A =
[[ -4  -8 -11  46   1]
 [  7  13  15  -6 -25]
 [  3  -2  -2  21  36]
 [-10  -8  19 -20 -13]
 [  8   3  -2  37 -30]
 [  4  33  -4 -20  41]
 [ -5 -13   1 -45 -11]
 [  6  -2 -12 -23  -6]
 [ -2  18  -6  21  27]
 [  3  20 -14  36  15]
 [ 17  -7  30  -2  39]
 [ 11 -15 -12 -19  30]]
Rows and columns are counted from 1.
(1, 1)	-4
(6, 2)	33
(12, 3)	-12
(8, 5)	-6
(6, 3)	-4
(7, 5)	-11
(4, 4)	-20
(9, 5)	27
(3, 2)	-2
(12, 1)	11
(11, 5)	39
(5, 4)	37
(12, 4)	-19
(2, 5)	-25
(4, 1)	-10
(9, 1)	-2
(8, 3)	-12
(2, 1)	7
(5, 1)	8
(3, 5)	36
(2, 2)	13
(1, 5)	1
(2, 4)	-6
(12, 5)	30
(7, 3)	1

m =
array([[ 10, -31, -56,   1,  46,   7],
       [-11,  -6, -23, -13,  23, -10]])
Indices start at 1.
row 1 col 1 -> 10
row 2 col 2 -> -6
row 2 col 5 -> 23
row 2 col 3 -> -23
row 1 col 5 -> 46
row 1 col 6 -> 7

X =
[[ -88.964    1.895  -11.374  -55.012   -8.397  -25.733  -65.642  -97.021
   -95.742  -11.809  -86.483  -67.137  -94.670    5.815]
 [ -33.568   71.086   -2.674   42.647   27.817 -135.982   -4.015 -163.653
   -39.636  119.646  -62.771   14.389  -24.609   28.558]
 [-161.031 -136.520 -242.050  228.137 -201.948 -190.401 -230.091 -223.301
  -171.308   28.162 -276.638 -146.556 -110.829 -169.507]
 [-184.128  104.574  -36.871   80.756  -74.264   36.299   82.489   42.416
  -181.620   71.650 -149.530 -162.365 -189.135   12.312]
 [ 153.771 -209.654  -48.815  -97.160   10.987 -186.957 -203.198 -187.013
   150.953 -140.939   79.076  139.585  170.266  -91.983]
 [-100.840 -255.046 -148.437 -116.096 -144.790 -169.809 -161.608   41.958
   -95.947 -207.946 -112.306 -117.149  -72.497 -142.994]
 [  47.040   12.131   94.092 -236.083   68.415   39.043   82.857   66.678
    52.010  -99.601  137.873   42.349   15.497   36.488]
 [ -57.969   79.005 -136.997  -52.076 -174.354  188.625  116.204   21.338
   -57.794   88.317  -11.815 -125.270  -82.960 -182.701]]
Indices start at 1.
row 1 col 1 => -88.964
row 7 col 13 => 15.497
row 7 col 3 => 94.092
row 8 col 3 => -136.997
row 6 col 14 => -142.994
row 6 col 2 => -255.046
row 8 col 4 => -52.076
row 3 col 11 => -276.638
row 1 col 8 => -97.021
row 6 col 3 => -148.437
row 7 col 5 => 68.415
row 1 col 6 => -25.733
row 3 col 5 => -201.948
row 1 col 3 => -11.374
row 2 col 9 => -39.636
row 7 col 1 => 47.040
row 3 col 14 => -169.507
row 2 col 2 => 71.086
row 2 col 3 => -2.674
row 7 col 2 => 12.131
row 1 col 11 => -86.483
row 1 col 5 => -8.397
row 6 col 13 => -72.497
row 2 col 12 => 14.389
row 1 col 14 => 5.815
row 7 col 6 => 39.043
row 5 col 11 => 79.076
row 3 col 10 => 28.162
row 4 col 12 => -162.365
row 3 col 7 => -230.091
row 4 col 14 => 12.312
row 5 col 1 => 153.771

data =
[[ 10.85   1.61  -8.60  -1.51  11.04  -2.78   7.40  14.75   2.77  -2.93
   12.80 -12.19   0.42   1.96  17.73]
 [  1.43   7.88   1.56   8.01  -3.01  -3.52 -22.85   1.39 -10.95  -7.14
   13.76   4.13   3.13  14.26   1.26]]
Indices start at 1.
row 1 col 1	10.85
row 1 col 3	-8.60
row 2 col 3	1.56
row 2 col 14	14.26
row 1 col 12	-12.19
row 2 col 10	-7.14
row 1 col 9	2.77
row 1 col 8	14.75
row 1 col 2	1.61
row 2 col 1	1.43
row 2 col 8	1.39
row 2 col 6	-3.52
row 1 col 14	1.96
row 1 col 15	17.73
row 1 col 6	-2.78

a =
[[-127.81   32.11 -135.25  -77.86  -63.55]
 [-144.20  -43.10 -158.19  -77.38  -65.34]
 [  51.12 -178.15   -8.24   92.16   67.77]
 [  36.17 -173.61   63.00   28.69  106.75]
 [-155.95  -87.82  -87.50 -129.18  -64.46]
 [ -89.24    4.47 -101.55   24.47  -65.57]
 [  50.38   16.10   58.66  -45.88  140.01]
 [  -4.40  -42.56  -13.27  -66.86  -99.86]
 [-223.46 -128.09  221.39  -87.60 -180.80]
 [ -53.68   23.72  130.44  -59.28 -121.22]
 [   0.59  114.10  -91.13  -50.69  -72.08]
 [ -93.64   -2.41  -70.07  -58.37 -141.59]]
Rows and columns are counted from 1.
(1, 1) = -127.81
(6, 1) = -89.24
(5, 5) = -64.46
(1, 3) = -135.25
(10, 5) = -121.22
(12, 1) = -93.64
(9, 1) = -223.46
(4, 5) = 106.75
(2, 3) = -158.19
(12, 4) = -58.37
(4, 2) = -173.61
(3, 3) = -8.24
(5, 2) = -87.82
(6, 4) = 24.47
(8, 5) = -99.86
(5, 4) = -129.18
(10, 4) = -59.28
(10, 1) = -53.68
(9, 4) = -87.60
(5, 3) = -87.50
(6, 5) = -65.57
(10, 3) = 130.44
(7, 1) = 50.38
(3, 4) = 92.16
(9, 3) = 221.39
(8, 2) = -42.56
(5, 1) = -155.95
